Below are the code and all the weights of a small trained network. Each question names an input and a class and asks about switching units off, where a switched-off unit gives its printed mean instead of its output.

import numpy as np


def w(rows, s, z=0):
    codes = np.array(rows[::2]) - 128.0
    scale = np.full(codes.shape[1], s)
    scale[-1] = z or s
    return codes * scale


def norm(h):
    return h / np.sqrt((h * h).mean(-1, keepdims=True) + 1e-5)


def f(y):
    return y / 2 * (1 + np.tanh(0.7978845608 * (y + 0.044715 * y**3)))


def log_softmax(a):
    a = a - a.max(-1, keepdims=True)
    return a - np.log(np.exp(a).sum(-1, keepdims=True))


def net(x, mask):
    res = np.array(x, float).reshape(1, 4) / 4 @ E
    u = 0
    for l in range(4):
        y = f(norm(res) @ A[l][:, :-1].T + A[l][:, -1])
        res = res + np.where(mask[u : u + 8], y, B[l][:, -1]) @ B[l][:, :-1]
        u += 8
    return log_softmax(norm(res)[-1] @ U[:, :-1].T + U[:, -1])


A, B = {}, {}
E = w([
[52,236,189,142],'x0',
[201,176,45,170],'x1',
[147,93,179,254],'x2',
[66,69,91,143],'x3',
],0.0099)
A[0] = w([
[143,197,101,120,207],'L0N1',
[144,118,219,160,87],'L0N2',
[176,151,211,194,60],'L0N3',
[61,183,128,157,126],'L0N4',
[21,177,138,145,98],'L0N5',
[130,174,79,39,204],'L0N6',
[149,146,164,161,2],'L0N7',
[248,118,126,51,72],'L0N8',
],0.013,0.0041)
B[0] = w([
[139,56,95,76,197],'L0N1',
[133,175,205,125,159],'L0N2',
[173,207,178,180,168],'L0N3',
[102,193,63,128,170],'L0N4',
[29,123,110,90,189],'L0N5',
[64,101,77,135,255],'L0N6',
[132,240,86,176,121],'L0N7',
[73,105,61,4,227],'L0N8',
],0.011,0.0069)
A[1] = w([
[148,225,147,93,45],'L1N1',
[161,69,142,146,151],'L1N2',
[77,133,159,189,2],'L1N3',
[83,116,141,58,107],'L1N4',
[158,68,93,111,84],'L1N5',
[231,154,8,182,150],'L1N6',
[161,158,208,123,16],'L1N7',
[151,126,213,154,48],'L1N8',
],0.013,0.0068)
B[1] = w([
[183,224,97,104,139],'L1N1',
[151,59,128,98,173],'L1N2',
[43,113,174,120,124],'L1N3',
[176,156,171,165,236],'L1N4',
[68,74,129,108,202],'L1N5',
[95,10,236,120,255],'L1N6',
[158,175,94,128,136],'L1N7',
[182,191,133,194,143],'L1N8',
],0.011,0.0055)
A[2] = w([
[84,43,222,158,189],'L2N1',
[206,80,140,94,90],'L2N2',
[140,2,89,125,252],'L2N3',
[93,114,53,214,102],'L2N4',
[151,78,30,149,97],'L2N5',
[89,82,61,103,18],'L2N6',
[145,148,50,178,92],'L2N7',
[180,172,103,103,25],'L2N8',
],0.013,0.0036)
B[2] = w([
[240,172,192,127,193],'L2N1',
[50,116,31,44,152],'L2N2',
[165,127,163,47,247],'L2N3',
[2,211,175,47,136],'L2N4',
[40,110,197,53,161],'L2N5',
[102,181,166,103,180],'L2N6',
[173,151,200,76,124],'L2N7',
[242,175,126,136,123],'L2N8',
],0.0091,0.014)
A[3] = w([
[197,67,80,59,236],'L3N1',
[118,157,185,207,9],'L3N2',
[156,209,176,168,184],'L3N3',
[88,119,198,90,203],'L3N4',
[145,79,9,138,78],'L3N5',
[155,115,129,100,3],'L3N6',
[99,88,151,184,71],'L3N7',
[184,82,33,110,82],'L3N8',
],0.014,0.0046)
B[3] = w([
[129,90,158,6,254],'L3N1',
[33,82,226,140,142],'L3N2',
[190,81,95,136,173],'L3N3',
[194,143,173,193,238],'L3N4',
[41,157,168,16,129],'L3N5',
[53,93,153,62,127],'L3N6',
[188,153,149,127,119],'L3N7',
[34,124,111,47,142],'L3N8',
],0.012,0.011)
U = w([
[198,193,252,241,171],'0',
[125,65,70,222,9],'1',
[225,227,93,147,132],'2',
[40,205,66,67,201],'3',
[178,37,191,56,162],'4',
],0.017,0.013)

Each question gives the input, the list of numbers given to net, and the class t.
The units are the neurons (one row each of A and B). Each row of codes is followed by its name. A weight is (code - 128) times the scale printed after its matrix; where a second scale follows, it is the last column's (A, B and U).
mask holds one flag per neuron, layer by layer. A switched-off neuron (its flag False) gives its mean, the last column of its row in B, instead of its output. The means were averaged over made-up inputs and are rounded, as every weight is.
A unit's drop is (log p(t) with every unit on - log p(t) with that unit switched off) / (log p(t) with every unit on - log p(t) with every unit switched off).
The circuit of an input: a set's keep is (log p(t) with only the set's units on - log p(t) with every unit switched off) / (log p(t) with every unit on - log p(t) with every unit switched off). Starting from the 12 units with the biggest drops (on a tie, the unit counted first), units are removed one at a time, each time the one whose removal leaves the highest keep (on an exact tie, the one counted first), for as long as the keep stays at least 0.8.
circuit, biggest first: the units of the circuit, biggest drop first
most important unit: the unit with the biggest drop
k most important neurons: the k neurons with the biggest drops, biggest first
top k neurons in layer l: the k neurons of layer l with the biggest drops, biggest first
drop of u: that unit's drop, to one decimal
input [0,-7,-4,7], class 0: most important unit => L0N8
input [0,7,8,5], class 0: circuit, biggest first => [L0N8, L3N1]
input [-3,-2,-7,-2], class 3: circuit, biggest first => [L1N6, L0N6]
input [8,-2,0,-5], class 2: top 3 neurons in layer 1 => [L1N6, L1N1, L1N5]
input [-8,3,-7,-1], class 3: circuit, biggest first => [L0N8, L3N8]
input [-8,2,-1,-5], class 3: circuit, biggest first => [L0N8, L3N8]
input [8,6,3,1], class 2: 3 most important neurons => [L0N5, L0N6, L1N1]
input [1,0,0,6], class 3: 2 most important neurons => [L1N6, L0N4]
input [8,7,5,8], class 3: 2 most important neurons => [L0N5, L0N4]
input [7,-4,-3,-8], class 0: top 3 neurons in layer 0 => [L0N8, L0N5, L0N2]
input [6,-2,-3,-2], class 3: top 2 neurons in layer 0 => [L0N4, L0N5]
input [8,0,0,-4], class 2: top 3 neurons in layer 1 => [L1N1, L1N6, L1N5]
input [2,-6,-8,-7], class 3: top 2 neurons in layer 2 => [L2N1, L2N3]
input [2,-4,-8,-2], class 3: most important unit => L1N6
input [8,-2,3,8], class 3: top 2 neurons in layer 0 => [L0N4, L0N5]
input [2,-5,-8,7], class 3: drop of L1N6 => 0.8
input [2,7,5,-5], class 0: drop of L0N3 => 0.4
